Below is a small trained network, with its code and all its weights. Each question gives an input and a class and asks what happens when units are switched off, that is, made to give their printed mean instead of their output.

import numpy as np


def w(rows, s, z=0):
    codes = np.array(rows[::2]) - 128.0
    scale = np.full(codes.shape[1], s)
    scale[-1] = z or s
    return codes * scale


def f(y):
    return np.maximum(y, 0)


def log_softmax(a):
    a = a - a.max(-1, keepdims=True)
    return a - np.log(np.exp(a).sum(-1, keepdims=True))


def net(x, mask):
    res = np.array(x, float).reshape(1, 8) / 4 @ E
    y = f(res @ A[0][:, :-1].T + A[0][:, -1])
    res = res + np.where(mask, y, B[0][:, -1]) @ B[0][:, :-1]
    return log_softmax(res[-1] @ U[:, :-1].T + U[:, -1])


A, B = {}, {}
E = w([
[73,192,159,168,156,117,146,79,197,119],'x0',
[129,204,153,213,97,131,183,162,82,165],'x1',
[106,130,247,132,161,122,211,212,120,52],'x2',
[13,187,136,79,90,85,169,86,120,191],'x3',
[119,142,147,191,123,88,182,141,66,145],'x4',
[163,88,230,113,68,164,128,60,230,145],'x5',
[102,106,164,126,216,181,148,48,93,131],'x6',
[125,162,143,1,240,150,106,137,75,93],'x7',
],0.0071)
A[0] = w([
[135,98,179,68,99,113,64,90,194,118,224],'neuron 0',
[118,104,174,64,81,171,64,89,191,97,178],'neuron 1',
[135,131,60,139,84,67,111,183,147,187,130],'neuron 2',
[189,83,165,98,114,183,65,120,211,138,163],'neuron 3',
[109,86,196,167,90,123,162,159,138,140,131],'neuron 4',
[134,134,61,139,2,74,81,142,111,150,242],'neuron 5',
[48,202,196,105,187,98,157,96,112,121,144],'neuron 6',
[62,224,142,80,160,72,162,118,127,142,150],'neuron 7',
[197,39,101,48,188,187,73,195,83,64,174],'neuron 8',
[184,61,102,66,188,147,57,185,95,73,185],'neuron 9',
[148,147,29,134,52,62,119,171,140,180,136],'neuron 10',
[17,74,62,77,112,130,81,29,136,216,144],'neuron 11',
[162,101,79,134,89,155,83,52,134,239,190],'neuron 12',
[122,81,56,113,74,102,104,67,96,175,146],'neuron 13',
[101,123,53,109,170,107,49,109,109,149,111],'neuron 14',
[44,227,139,97,145,103,165,113,118,121,117],'neuron 15',
[148,154,72,144,27,72,73,145,119,130,177],'neuron 16',
[89,119,112,68,148,120,98,99,158,187,190],'neuron 17',
[99,166,111,189,136,117,118,151,35,113,85],'neuron 18',
[134,120,231,169,64,115,186,153,151,136,147],'neuron 19',
[120,122,222,158,55,108,175,142,139,110,252],'neuron 20',
],0.0077,0.0022)
B[0] = w([
[162,132,227,110,119,140,78,114,199,86,200],'neuron 0',
[152,100,225,54,107,127,97,93,197,84,201],'neuron 1',
[35,178,174,126,105,87,106,191,141,194,184],'neuron 2',
[123,85,160,99,105,83,71,90,144,149,204],'neuron 3',
[133,150,120,197,192,145,181,177,140,150,173],'neuron 4',
[99,194,217,151,87,112,99,142,163,229,210],'neuron 5',
[100,179,143,133,111,69,66,214,96,129,202],'neuron 6',
[97,176,125,119,160,37,103,209,115,117,194],'neuron 7',
[166,96,91,121,146,128,92,126,48,62,252],'neuron 8',
[190,90,92,96,164,106,145,144,27,58,234],'neuron 9',
[2,218,191,141,114,78,76,186,169,235,200],'neuron 10',
[167,173,153,194,161,205,172,123,179,148,216],'neuron 11',
[123,110,129,173,72,144,160,75,165,243,203],'neuron 12',
[82,159,119,174,135,159,155,157,149,198,184],'neuron 13',
[138,151,119,173,172,143,188,159,111,117,185],'neuron 14',
[94,151,108,134,150,86,78,244,111,151,190],'neuron 15',
[74,179,159,105,90,96,92,159,165,248,194],'neuron 16',
[175,127,153,140,151,113,177,96,166,95,182],'neuron 17',
[137,114,214,89,76,104,61,89,205,108,186],'neuron 18',
[111,198,90,202,243,170,205,214,92,143,195],'neuron 19',
[105,203,91,173,251,146,175,235,108,140,198],'neuron 20',
],0.0077,0.011)
U = w([
[123,166,142,178,135,234,242,135,168,160,147],'0',
[131,140,68,145,149,123,147,171,52,95,120],'1',
[175,67,145,105,16,166,85,35,149,148,109],'2',
[56,162,179,109,96,42,13,156,163,164,147],'3',
[19,93,31,80,41,173,170,89,154,102,3],'4',
[185,94,152,60,137,159,100,106,125,2,144],'5',
],0.0098,0.0049)

Each question gives the input, the list of numbers given to net, and the class t.
The units are the neurons (one row each of A and B). Each row of codes is followed by its name. A weight is (code - 128) times the scale printed after its matrix; where a second scale follows, it is the last column's (A, B and U).
mask holds one flag per neuron, in row order. A switched-off neuron (its flag False) gives its mean, the last column of its row in B, instead of its output. The means were averaged over made-up inputs and are rounded, as every weight is.
A unit's drop is (log p(t) with every unit on - log p(t) with that unit switched off) / (log p(t) with every unit on - log p(t) with every unit switched off).
The circuit of an input: a set's keep is (log p(t) with only the set's units on - log p(t) with every unit switched off) / (log p(t) with every unit on - log p(t) with every unit switched off). Starting from the 12 units with the biggest drops (on a tie, the unit counted first), units are removed one at a time, each time the one whose removal leaves the highest keep (on an exact tie, the one counted first), for as long as the keep stays at least 0.8.
units of the circuit, in order: the units of the circuit, biggest drop first
most important unit: the unit with the biggest drop
k most important neurons: the k neurons with the biggest drops, biggest first
drop of u: that unit's drop, to one decimal
input [7,3,-8,3,7,3,0,-7], class 0: units of the circuit, in order => [neuron 11]
input [7,-1,8,7,2,4,-6,-6], class 0: 2 most important neurons => [neuron 19; neuron 20]
input [-3,8,-2,3,8,6,-4,-1], class 0: 2 most important neurons => [neuron 19; neuron 20]
input [0,3,8,4,-8,-7,4,-7], class 1: 2 most important neurons => [neuron 10; neuron 5]
input [0,3,7,-5,-2,-8,-6,2], class 1: 2 most important neurons => [neuron 1; neuron 0]
input [-8,2,3,-2,-1,-6,-5,6], class 1: 3 most important neurons => [neuron 1; neuron 0; neuron 3]
input [-2,-8,8,-7,5,2,-6,-7], class 1: 2 most important neurons => [neuron 11; neuron 12]
input [-6,1,6,3,-8,-6,7,-3], class 1: 2 most important neurons => [neuron 1; neuron 0]
input [4,-5,-5,8,-6,5,8,-4], class 0: 2 most important neurons => [neuron 11; neuron 13]
input [-4,0,2,-1,-7,6,2,-8], class 0: 2 most important neurons => [neuron 19; neuron 20]
input [4,-4,6,-2,5,-2,4,3], class 1: 2 most important neurons => [neuron 10; neuron 5]
input [0,6,-2,-2,0,1,6,6], class 1: 2 most important neurons => [neuron 1; neuron 0]
input [1,8,-5,1,-5,3,1,2], class 0: drop of neuron 6 => 0.2
input [1,5,7,1,-6,-4,-2,-5], class 0: drop of neuron 20 => 0.1
input [4,3,7,4,1,-4,3,-5], class 1: drop of neuron 0 => 0.1
input [0,2,5,5,-7,4,8,-4], class 0: most important unit => neuron 19
input [3,5,4,5,-1,2,7,-1], class 1: drop of neuron 10 => 0.2
